Below is a small trained network, with its code and all its weights. Each question gives an input and a class and asks what happens when units are switched off, that is, made to give their printed mean instead of their output.

import numpy as np


def w(rows, s, z=0):
    codes = np.array(rows[::2]) - 128.0
    scale = np.full(codes.shape[1], s)
    scale[-1] = z or s
    return codes * scale


def f(y):
    return y / 2 * (1 + np.tanh(0.7978845608 * (y + 0.044715 * y**3)))


def log_softmax(a):
    a = a - a.max(-1, keepdims=True)
    return a - np.log(np.exp(a).sum(-1, keepdims=True))


def net(x, mask):
    res = np.array(x, float).reshape(1, 2) / 4 @ E
    y = f(res @ A[0][:, :-1].T + A[0][:, -1])
    res = res + np.where(mask, y, B[0][:, -1]) @ B[0][:, :-1]
    return log_softmax(res[-1] @ U[:, :-1].T + U[:, -1])


A, B = {}, {}
E = w([
[95,124,247,28,226,105],'x0',
[207,170,128,255,222,165],'x1',
],0.0073)
A[0] = w([
[78,113,110,100,102,92,136],'N0',
[101,99,117,29,44,150,91],'N1',
[137,137,208,48,246,94,118],'N2',
[165,120,52,178,10,125,113],'N3',
[93,119,112,21,2,123,96],'N4',
[138,112,135,139,112,120,255],'N5',
[142,109,125,188,185,126,157],'N6',
[119,145,211,64,190,139,115],'N7',
[132,109,125,130,136,112,243],'N8',
[141,170,86,204,12,108,102],'N9',
[123,106,137,92,87,141,218],'N10',
[163,139,155,201,177,150,86],'N11',
[170,166,132,201,204,130,98],'N12',
[148,120,102,225,249,159,95],'N13',
[142,120,58,217,25,148,167],'N14',
],0.0073,0.0065)
B[0] = w([
[149,138,137,149,122,115,160],'N0',
[142,95,132,164,85,61,188],'N1',
[116,55,113,131,220,111,226],'N2',
[108,58,137,130,183,136,223],'N3',
[159,113,154,197,104,5,214],'N4',
[152,241,136,120,233,98,215],'N5',
[142,158,128,131,133,81,169],'N6',
[125,73,128,143,185,123,196],'N7',
[147,219,129,129,235,89,203],'N8',
[112,50,134,127,158,131,206],'N9',
[157,203,135,138,185,88,198],'N10',
[108,104,132,147,78,83,158],'N11',
[124,115,159,138,88,46,175],'N12',
[165,108,139,163,101,5,192],'N13',
[114,117,144,93,216,115,254],'N14',
],0.019,0.0077)
U = w([
[83,8,133,107,224,147,84],'0',
[172,113,155,173,102,66,164],'1',
[147,254,114,87,189,170,254],'2',
[141,81,114,97,115,182,75],'3',
[116,101,118,109,102,158,74],'4',
[132,124,125,139,92,152,72],'5',
[112,91,126,125,80,153,75],'6',
[73,84,150,146,94,153,71],'7',
],0.0099,0.0035)

Each question gives the input, the list of numbers given to net, and the class t.
The units are the neurons (one row each of A and B). Each row of codes is followed by its name. A weight is (code - 128) times the scale printed after its matrix; where a second scale follows, it is the last column's (A, B and U).
mask holds one flag per neuron, in row order. A switched-off neuron (its flag False) gives its mean, the last column of its row in B, instead of its output. The means were averaged over made-up inputs and are rounded, as every weight is.
A unit's drop is (log p(t) with every unit on - log p(t) with that unit switched off) / (log p(t) with every unit on - log p(t) with every unit switched off).
The circuit of an input: a set's keep is (log p(t) with only the set's units on - log p(t) with every unit switched off) / (log p(t) with every unit on - log p(t) with every unit switched off). Starting from the 12 units with the biggest drops (on a tie, the unit counted first), units are removed one at a time, each time the one whose removal leaves the highest keep (on an exact tie, the one counted first), for as long as the keep stays at least 0.8.
circuit, biggest first: the units of the circuit, biggest drop first
top k neurons: the k neurons with the biggest drops, biggest first
drop of u: that unit's drop, to one decimal
input [1,-4], class 1: circuit, biggest first => (N14)
input [3,-3], class 2: circuit, biggest first => (N3 N9 N13)
input [3,-4], class 1: top 3 neurons => (N14 N4 N3)
input [-8,7], class 0: top 4 neurons => (N14 N3 N9 N4)
input [0,3], class 2: top 2 neurons => (N4 N1)
input [-1,-4], class 1: top 3 neurons => (N4 N1 N14)
input [-3,-2], class 2: top 2 neurons => (N2 N7)
input [-3,-4], class 1: top 3 neurons => (N4 N2 N1)
input [-8,6], class 0: top 3 neurons => (N14 N3 N9)
input [2,3], class 2: drop of N4 => 0.4
input [3,3], class 2: drop of N4 => 0.4
input [-3,-1], class 2: drop of N2 => 0.3
input [-5,-7], class 1: drop of N1 => 0.1
input [5,7], class 1: circuit, biggest first => (N13)
